Below are the code and all the weights of a small trained network. Each question names an input and a class and asks about switching units off, where a switched-off unit gives its printed mean instead of its output.

import numpy as np


def w(rows, s, z=0):
    codes = np.array(rows[::2]) - 128.0
    scale = np.full(codes.shape[1], s)
    scale[-1] = z or s
    return codes * scale


def norm(h):
    return h / np.sqrt((h * h).mean(-1, keepdims=True) + 1e-5)


def f(y):
    return np.maximum(y, 0)


def log_softmax(a):
    a = a - a.max(-1, keepdims=True)
    return a - np.log(np.exp(a).sum(-1, keepdims=True))


def net(x, mask):
    res = np.array(x, float).reshape(1, 3) / 4 @ E
    u = 0
    for l in range(3):
        y = f(norm(res) @ A[l][:, :-1].T + A[l][:, -1])
        res = res + np.where(mask[u : u + 3], y, B[l][:, -1]) @ B[l][:, :-1]
        u += 3
    return log_softmax(norm(res)[-1] @ U[:, :-1].T + U[:, -1])


A, B = {}, {}
E = w([
[182,81,69,15,219],'x0',
[162,203,237,67,101],'x1',
[135,110,100,10,3],'x2',
],0.0055)
A[0] = w([
[61,188,87,194,67,254],'L0N1',
[40,180,198,235,139,124],'L0N2',
[84,10,61,85,1,26],'L0N3',
],0.0067,0.0038)
B[0] = w([
[44,17,180,197,90,254],'L0N1',
[117,213,76,11,138,243],'L0N2',
[14,84,154,169,133,208],'L0N3',
],0.011,0.0056)
A[1] = w([
[115,127,33,156,140,199],'L1N1',
[184,161,4,200,130,109],'L1N2',
[86,127,169,181,2,4],'L1N3',
],0.0083,0.0025)
B[1] = w([
[201,110,93,180,77,196],'L1N1',
[203,11,235,105,67,148],'L1N2',
[205,76,112,139,128,254],'L1N3',
],0.013,0.0049)
A[2] = w([
[87,153,64,30,89,182],'L2N1',
[84,123,64,111,117,4],'L2N2',
[55,90,11,160,102,149],'L2N3',
],0.012,0.0044)
B[2] = w([
[61,127,136,232,149,204],'L2N1',
[227,141,2,153,165,141],'L2N2',
[171,250,117,58,178,254],'L2N3',
],0.011,0.0085)
U = w([
[161,176,105,117,253,5],'0',
[11,135,145,151,153,163],'1',
[189,67,137,133,120,189],'2',
],0.02,0.002)

Each question gives the input, the list of numbers given to net, and the class t.
The units are the neurons (one row each of A and B). Each row of codes is followed by its name. A weight is (code - 128) times the scale printed after its matrix; where a second scale follows, it is the last column's (A, B and U).
mask holds one flag per neuron, layer by layer. A switched-off neuron (its flag False) gives its mean, the last column of its row in B, instead of its output. The means were averaged over made-up inputs and are rounded, as every weight is.
A unit's drop is (log p(t) with every unit on - log p(t) with that unit switched off) / (log p(t) with every unit on - log p(t) with every unit switched off).
The circuit of an input: a set's keep is (log p(t) with only the set's units on - log p(t) with every unit switched off) / (log p(t) with every unit on - log p(t) with every unit switched off). Starting from all 9 units, units are removed one at a time, each time the one whose removal leaves the highest keep (on an exact tie, the one counted first), for as long as the keep stays at least 0.8.
circuit, biggest first: the units of the circuit, biggest drop first
most important unit: the unit with the biggest drop
k most important neurons: the k neurons with the biggest drops, biggest first
top k neurons in layer l: the k neurons of layer l with the biggest drops, biggest first
input [1,-3,4], class 0: circuit, biggest first : L2N3
input [3,7,4], class 1: 4 most important neurons : L0N1, L1N3, L2N1, L2N3
input [4,-2,0], class 2: circuit, biggest first : L0N1, L0N3, L1N2, L2N3
input [4,-1,-7], class 2: 4 most important neurons : L0N1, L1N2, L2N3, L0N3
input [2,0,8], class 0: circuit, biggest first : L2N3, L0N1, L0N3
input [5,5,1], class 1: top 2 neurons in layer 2 : L2N1, L2N3
input [1,-5,-3], class 2: 3 most important neurons : L0N3, L1N2, L1N1
input [1,-3,-6], class 2: circuit, biggest first : L0N3, L1N2, L0N1, L2N3
input [8,8,4], class 1: circuit, biggest first : L1N3, L2N1
input [6,-1,-1], class 2: circuit, biggest first : L0N3, L0N2, L2N3
input [-3,-5,0], class 0: 4 most important neurons : L2N3, L0N2, L2N1, L1N2
input [3,-3,-7], class 2: circuit, biggest first : L1N2, L0N1, L0N3, L2N3
input [-4,-7,-3], class 0: 2 most important neurons : L2N3, L0N1
input [4,-5,-1], class 2: most important unit : L0N1
input [3,-8,-2], class 2: 2 most important neurons : L1N2, L0N3
input [4,-3,7], class 0: top 2 neurons in layer 2 : L2N3, L2N2
input [-6,-5,-3], class 0: 2 most important neurons : L0N2, L2N3
input [1,2,8], class 1: 4 most important neurons : L1N1, L0N1, L2N1, L1N2
input [0,-3,7], class 1: 2 most important neurons : L0N3, L0N2
input [2,2,1], class 1: most important unit : L1N3
input [-6,-4,-3], class 0: 2 most important neurons : L0N2, L2N3
input [8,7,8], class 1: top 2 neurons in layer 2 : L2N1, L2N3
input [-6,1,7], class 2: 3 most important neurons : L1N3, L2N1, L0N2
input [7,0,-3], class 2: 3 most important neurons : L0N3, L0N1, L0N2
input [-6,-5,-4], class 0: 2 most important neurons : L0N2, L2N3
input [-8,5,3], class 2: 2 most important neurons : L1N3, L0N1
input [3,-5,7], class 0: most important unit : L2N3
